The rows lie along a hidden order. The number after each row says roughly how far along it the row is, from 0 to 20. A new part has a new order.
(in the rows, 100 means zero)
[106,76,69,74,105,113,106,110,87,95,104,81,79,97,103,137,113,83,89,110,124,123,106,109,95,106,60,86,107,116] => 10
[114,74,88,70,122,69,97,114,87,126,103,83,94,77,103,116,132,98,109,106,138,139,73,75,89,55,68,91,141,113] => 8
[132,78,112,81,61,75,80,111,99,88,89,92,111,79,85,77,101,100,99,95,95,105,101,98,126,147,79,82,120,88] => 20
[102,80,77,88,120,115,104,101,88,98,117,95,70,102,89,152,123,85,89,102,115,117,97,129,104,95,88,85,104,106] => 15
[95,133,105,108,89,122,94,112,78,107,88,103,91,126,104,120,138,126,114,81,119,108,117,77,122,78,107,102,88,83] => 1
[114,85,94,79,93,117,93,107,95,94,81,95,102,98,104,112,114,103,100,101,117,117,105,97,110,88,73,87,106,100] => 11
[114,68,96,79,125,76,99,100,102,110,103,93,98,83,101,116,98,83,101,103,110,124,75,103,87,75,80,89,134,109] => 15
[105,89,91,83,74,78,104,115,105,99,81,76,116,97,130,112,87,77,96,128,107,147,89,100,71,94,65,88,119,124] => 11
[89,120,83,121,131,110,96,86,103,103,72,108,110,98,92,97,145,128,113,92,126,63,104,79,137,60,144,107,94,75] => 4
[123,54,122,70,98,105,89,103,102,99,101,94,112,74,99,78,74,106,98,99,97,103,94,84,81,131,53,103,119,110] => 14
[121,65,105,84,75,74,89,107,98,107,94,87,117,81,93,78,106,93,100,92,101,98,87,90,106,103,77,92,125,97] => 14
[87,112,60,108,141,121,109,91,97,97,73,103,83,106,102,165,145,103,98,106,135,100,108,107,131,54,109,89,99,98] => 8
[93,114,67,104,130,132,102,96,92,100,70,100,80,106,105,140,143,119,105,104,141,98,119,86,125,64,105,98,111,97] => 2
[117,53,76,73,97,97,89,95,93,99,77,89,98,67,88,106,136,80,93,99,116,85,103,105,126,100,84,84,124,102] => 18
[124,95,120,90,36,79,82,120,110,91,61,92,138,112,115,80,99,89,100,101,80,118,103,96,109,128,75,81,110,94] => 14
[105,94,98,84,84,134,98,111,92,88,82,90,93,107,109,123,114,99,93,106,121,118,121,101,102,111,63,89,93,109] => 7
[94,85,87,94,113,88,104,97,95,113,90,90,102,78,108,108,118,99,107,103,122,104,88,84,90,56,98,104,119,109] => 8
[91,123,99,116,77,110,99,105,96,99,77,100,100,115,112,96,113,104,108,98,99,95,111,93,106,84,109,102,86,96] => 7
[137,57,106,68,75,83,86,113,88,105,99,86,106,74,81,76,111,93,98,87,101,97,101,93,124,130,61,89,125,94] => 16
[93,95,65,101,129,111,98,86,97,104,81,100,96,83,88,113,154,110,104,95,135,60,107,84,133,57,120,100,102,97] => 8
[135,74,126,74,83,78,83,115,90,116,95,91,126,79,87,62,104,119,109,84,103,104,92,66,121,119,67,102,124,90] => 12
[122,73,115,79,91,77,84,105,95,112,92,92,122,70,86,71,113,111,106,89,103,90,86,79,123,116,92,99,124,89] => 15
[114,70,121,78,50,105,98,115,95,93,126,88,84,117,106,112,67,65,85,92,71,125,112,119,73,149,46,87,98,113] => 17
[134,62,119,73,57,78,84,117,95,106,89,82,121,82,96,60,97,97,101,92,94,107,96,85,109,133,65,94,123,96] => 14
[86,105,95,107,114,113,100,93,96,102,85,101,99,95,98,105,127,108,106,89,107,70,107,84,107,69,115,107,91,99] => 7
[99,90,102,103,66,64,95,100,110,105,79,91,123,86,111,80,107,75,102,99,87,96,86,99,86,70,109,93,120,104] => 15
[136,71,117,75,42,91,80,115,102,91,93,91,122,93,92,89,97,85,89,95,80,119,104,111,118,160,63,76,117,95] => 20
[111,108,102,94,59,125,90,113,93,88,47,94,130,105,118,106,126,122,101,96,114,88,129,71,126,108,93,102,96,88] => 4
[113,70,123,88,59,83,90,104,110,99,78,86,137,84,109,60,86,95,100,100,83,89,95,82,88,118,85,102,115,100] => 12
[107,105,98,96,73,98,84,108,96,104,46,85,125,93,107,78,140,115,113,100,118,84,109,68,133,88,105,102,103,88] => 7
[95,81,56,90,80,117,101,102,97,94,71,79,93,98,119,139,109,83,90,124,133,117,117,102,108,110,84,81,106,118] => 9
[127,71,118,71,57,85,90,127,91,110,101,82,105,107,111,89,80,91,105,96,101,149,97,89,77,108,37,87,123,105] => 9
[99,130,89,115,92,81,95,112,89,114,71,97,106,118,96,103,161,123,118,83,124,103,98,76,144,42,132,94,105,71] => 1
[126,81,115,79,84,29,90,120,89,130,129,86,110,71,82,52,94,97,113,93,93,130,59,87,92,98,82,96,130,100] => 18
[138,53,123,58,51,82,83,125,98,102,76,81,126,84,119,72,66,94,99,110,96,146,99,79,82,144,28,89,130,111] => 13
[100,78,72,82,114,84,105,105,98,110,94,83,100,79,113,113,106,88,101,117,129,138,83,89,77,63,77,92,128,124] => 9
[83,108,65,125,112,124,103,84,121,98,69,103,110,108,111,81,119,128,106,112,132,64,113,68,110,68,123,110,93,99] => 0
[118,98,122,90,78,63,80,110,98,111,58,95,136,70,97,54,113,113,115,109,92,104,91,81,129,118,118,99,119,83] => 18
[114,93,103,89,93,112,91,108,93,97,94,98,97,105,96,108,113,99,102,93,103,110,103,100,113,107,80,89,102,93] => 11
[96,84,73,91,81,103,103,100,111,98,57,80,122,89,135,119,101,93,95,130,130,122,102,78,78,72,72,95,119,123] => 5

New part:
[116,74,65,104,73,101,89,98,111,104,105,79,120,97,98,109,92,93,92,119,98,95,118,96,85,90,97,134,103,110,107,75,139,98,98,74,93,110,82,59,107,113,85,125,125,82,99,102,110,92,54,98,101,90,130,105,110,101,78,135,97,101,114,94,78,119,81,124,113,88,102,101,97,95,127,91,101,108,95,115,86,59,109,102,112,105,105,106,107,107,101,99,108,99,106,89,91,102,97,104,95,162,123,101,72,106,124,126,97,93,95,106,101,98,111,103,100,110,93,116,45,93,109,43,103,102,101,103,101,102,113,105,81,92,106,99,109,94,111,127,102,108,90,91,113,105,107,111,106] => 3
[111,86,99,102,86,99,101,95,105,102,101,96,103,100,99,99,101,101,100,98,97,102,110,99,95,112,100,119,99,104,103,87,119,96,96,88,101,102,99,76,105,114,90,100,106,93,98,103,104,97,79,98,96,104,101,92,110,100,96,81,99,100,105,100,105,103,96,110,99,104,103,101,97,101,104,93,100,101,99,97,97,109,103,101,107,101,100,89,97,118,99,103,102,97,99,94,105,98,99,97,99,122,122,100,96,101,97,103,96,92,96,98,105,89,109,97,100,100,99,105,82,96,106,99,94,102,95,98,104,102,103,100,89,95,101,101,102,78,101,105,95,106,96,94,101,105,99,97,100] => 20
[108,69,56,92,55,99,90,90,110,103,104,87,99,98,93,106,103,97,95,111,102,98,95,95,79,110,97,129,103,118,103,95,145,104,72,74,119,103,93,41,113,114,81,118,82,113,96,101,119,91,75,94,100,82,124,75,119,99,117,70,103,98,101,97,45,104,85,144,106,85,107,104,104,99,93,83,102,92,94,105,105,101,104,110,112,85,107,88,93,156,104,116,112,99,108,91,93,95,97,100,91,141,108,103,100,102,104,114,94,89,90,77,103,90,108,124,101,136,89,104,69,99,114,62,109,90,79,98,106,110,113,108,84,96,99,98,83,79,101,96,100,106,99,85,110,90,104,103,100] => 0
[111,78,64,96,67,99,84,94,112,102,103,87,96,95,102,115,99,96,81,115,94,94,100,88,95,95,99,126,103,117,92,92,138,102,98,73,103,103,92,61,107,111,79,115,98,99,101,101,118,94,63,97,98,80,124,99,107,100,101,78,103,101,107,97,62,104,81,135,110,93,99,103,99,95,114,88,98,99,95,104,83,81,112,89,107,97,109,105,104,153,101,101,116,98,108,96,92,95,97,104,92,167,113,103,84,107,114,124,102,97,102,99,99,95,107,104,99,120,86,100,54,97,114,32,105,96,90,103,103,102,113,108,86,100,101,97,98,105,111,103,109,114,95,99,111,90,108,102,102] => 3
[113,65,97,102,89,99,95,98,109,102,106,82,117,94,101,96,94,92,94,116,99,99,110,101,92,97,99,113,101,105,108,80,126,99,103,84,94,111,83,72,105,107,90,109,127,66,98,100,111,96,61,96,104,96,109,102,107,101,88,135,99,101,114,97,76,119,90,110,105,91,103,98,105,95,124,96,102,112,97,110,86,82,102,104,113,105,104,103,111,116,103,100,110,99,102,91,96,105,99,105,100,140,130,102,83,104,126,116,97,96,96,114,116,95,111,107,99,101,103,110,57,91,101,83,102,100,96,104,99,101,112,102,89,95,105,102,108,96,108,124,99,109,94,96,113,104,110,108,103] => 12
[110,84,37,90,23,101,102,92,107,104,104,92,98,101,88,111,105,100,94,113,102,95,105,96,82,113,94,129,104,102,103,91,147,102,78,71,120,98,100,66,112,116,73,116,77,118,100,103,112,93,77,96,100,87,128,68,117,99,109,67,107,94,103,99,74,108,79,134,98,90,105,108,101,103,80,79,103,86,99,102,119,104,109,91,110,84,110,103,92,155,105,109,112,99,108,95,95,89,98,94,93,157,104,100,96,101,95,120,94,87,90,79,102,89,109,122,103,136,85,109,66,100,118,56,111,100,90,95,106,109,117,116,87,92,99,98,84,77,101,91,104,107,99,88,108,97,93,103,99] => 14
[109,74,95,101,84,98,109,95,109,101,99,91,98,98,100,95,99,94,94,111,98,98,111,106,96,105,97,108,101,102,102,87,121,101,94,86,106,104,92,81,99,115,90,110,105,86,98,100,108,101,79,97,101,93,127,98,103,101,101,89,101,99,105,99,83,113,90,127,118,95,102,101,114,98,100,93,100,106,102,103,90,96,107,97,113,98,102,96,99,132,102,103,108,98,103,96,101,97,101,104,101,129,122,102,89,105,106,111,97,94,97,93,98,90,105,112,100,114,99,108,69,101,99,86,105,101,95,101,102,104,110,99,93,99,102,101,95,83,103,111,115,100,94,97,105,101,105,103,101] => 19
[119,89,48,94,32,102,81,95,107,106,103,83,90,96,93,111,98,97,82,122,99,92,115,88,99,90,95,125,104,111,98,90,153,105,99,75,102,103,94,54,110,110,84,128,104,103,102,105,113,94,72,98,101,79,148,92,109,100,95,88,107,101,102,97,57,99,80,135,114,86,97,105,101,95,106,81,99,89,85,111,97,82,112,85,109,94,109,114,96,138,99,105,122,101,111,96,88,92,93,96,87,171,90,98,85,107,118,124,103,90,103,97,100,97,104,117,101,147,86,119,76,101,114,5,106,92,96,98,104,107,111,110,87,95,101,97,99,98,104,96,116,104,95,90,112,86,112,106,101] => 0
[112,83,81,104,77,100,91,97,110,104,102,88,109,95,101,102,98,94,91,109,97,97,105,97,103,91,96,120,103,114,99,84,118,92,100,83,104,112,84,67,102,109,87,118,117,82,99,100,101,90,60,99,101,88,126,102,110,102,99,118,99,100,105,96,76,105,91,117,109,90,102,101,105,96,113,97,100,102,96,108,89,85,101,97,111,100,105,92,103,108,101,105,115,100,102,86,95,96,99,104,94,134,121,103,94,106,104,124,104,87,94,105,108,96,110,106,99,115,97,106,76,96,108,65,101,93,84,102,101,104,105,103,86,96,105,100,105,94,103,122,103,102,91,92,114,98,107,105,102] => 3
[112,83,57,97,73,99,86,94,111,102,104,85,110,96,101,115,98,98,86,115,97,95,105,89,88,95,98,120,107,112,96,86,132,103,95,71,99,106,95,62,108,109,77,114,100,100,100,100,116,92,60,97,100,83,121,101,107,99,96,95,112,100,109,97,54,109,80,137,109,96,99,101,103,96,114,89,101,99,96,108,83,66,112,94,106,101,122,106,107,138,101,98,106,98,112,92,93,92,99,99,90,142,97,102,89,106,123,109,99,105,105,98,101,102,108,113,100,109,89,107,46,94,117,25,104,89,106,105,102,99,110,107,89,97,102,99,99,102,111,102,104,109,96,98,116,97,107,106,102] => 8
